cols: P G U C H
k4: [ 21.3 -85.4  60.8  64.5  42.5]
k387: [-7.7  5.1  0.0  7.0 15.5]
k31: [-33.4 -70.9 -51.4   6.3 -32.7]
k921: [  8.2  46.1  55.5 -14.4  16.6]
k485: [ 10.0  57.3  -5.2 -17.0 -10.8]
k770: [-46.4  25.5  -4.8  41.5  93.6]
k108: [-27.6 -24.0  76.9  50.5 -21.8]
k446: [-5.6  6.8  5.1  2.8 11.4]
k812: [-7.0 42.6 -1.4 42.5 16.0]
diff k921: [  8.2  46.1  55.5 -14.4  16.5] | 4, [16.6]
common k4 k812:  | [42.5]

cols: M T W E A
k440: [ 20.4  21.8  11.8 -44.0  74.8]
k152: [  9.2   3.7 -12.1  -8.7   8.1]
k349: [-79.9 -29.1 -43.3  97.7 -32.6]
k310: [-46.2 -19.5 -34.5  -7.7 -25.1]
k182: [ 40.2  21.8  11.8 -43.9  74.8]
k431: [ 47.0  21.9   3.6 -10.2  26.6]
k348: [ 20.4  21.8  11.8 -43.9  74.8]
k457: [36.6 15.2  1.5 24.5 25.0]
k659: [-91.7 -38.2 -38.6  22.4 -41.3]
k423: [ 30.4  12.4 -10.4  19.7  23.5]
tail: [  3.7 -12.1  -8.7] | [8.1]
diff k348: [ 20.4  21.8  11.8 -43.9  74.9] | 4, [74.8]
find: [36.6 15.2  1.5 24.5 25.0] | k457

cols: V Y S R
k207: [ 9.8  0.4  9.9 25.0]
k744: [50.7 80.4  1.1  1.2]
k650: [ 1.0 51.8 22.2  2.5]
k75: [29.9  1.3 51.8 25.0]
k778: [55.3 51.8  1.2  0.6]
tail: [50.7 80.4] | [1.1 1.2]
common k650 k778:  | [51.8]
common k650 k75:  | [51.8]
tail: [9.8 0.4] | [ 9.9 25.0]

cols: Q B K F N Z
k136: [-54.7  31.6   4.8   2.6 -40.0 -59.3]
k373: [ -2.7  36.8 -26.5 -64.7   0.1 -56.5]
k781: [-34.1  24.6  78.9 -33.8   0.0  13.1]
k656: [ 16.8  35.9 -25.7  65.7 -51.3  -3.5]
k615: [  4.4 -31.7 -75.1  18.7 -39.9  29.2]
k617: [ -9.1  25.1  -5.3 -78.7  50.5  19.3]
k357: [  9.5 -19.7 -21.6  -3.1  81.5  43.8]
k676: [ 29.1  48.6  19.5 -57.1  14.6 -47.3]
k105: [ 45.8  41.8  55.5 -38.9  13.0 -26.4]
k721: [ 63.7  43.7   2.7  32.9  17.9 -43.1]
diff k656: [ 16.8  35.9 -25.7  65.6 -51.3  -3.5] | 3, [65.7]
down: [ -2.7 -34.1  16.8   4.4  -9.1   9.5  29.1  45.8] | Q

cols: nire Fil gudad milup tef pir rol Piv fusi
k628: [  5.4  37.1  -0.5 -30.6 -23.9  29.5  29.8  36.2 -28.3]
k817: [  2.1  39.8  10.2 -34.1 -31.6  31.6  13.3  43.4 -19.6]
k195: [ 15.4 -19.6 -16.6 -25.1 -13.1  24.8  39.9  24.1 -25.3]
k473: [ -8.1  45.6  31.7 -40.0 -46.1  34.8 -18.0  58.3 -10.0]
k436: [  5.8  40.0 -46.0 -24.1  11.9 -19.5  99.1  10.1 -91.3]
k993: [ 13.3  31.6 -17.5 -26.2 -11.0  40.0  55.1  23.5 -33.5]
k674: [ -2.6  41.4  20.3 -36.2 -37.4  32.6   0.2  49.6 -16.6]
diff k436: [  5.8  40.0 -46.1 -24.1  11.9 -19.5  99.1  10.1 -91.3] | 2, [-46.0]
common k436 k993:  | [40.0]
diff k195: [ 15.4 -19.6 -16.6 -25.1 -13.2  24.8  39.9  24.1 -25.3] | 4, [-13.1]
common k817 k195:  | [-19.6]
diff k993: [ 13.3  31.6 -17.5 -26.2 -11.0  40.0  55.0  23.5 -33.5] | 6, [55.1]

cols: rodo meku Misi zeg puge zar
k747: [ 33.7 -60.0 -10.2  16.6 -43.3  15.0]
k463: [ -4.5 -12.4  31.1 -16.9 -12.5   6.3]
k925: [ -2.7 -18.2   3.8  47.9  -8.2  10.9]
k79: [  8.9  13.6  26.4 -25.1 -41.6 -91.9]
k512: [-18.0  16.7  16.6 -50.8  17.7 -38.5]
k262: [-48.9 -10.2  -8.1  59.3  28.8  -2.7]
common k512 k747:  | [16.6]
diff k925: [ -2.7 -18.2   3.8  47.8  -8.2  10.9] | 3, [47.9]
common k262 k747:  | [-10.2]

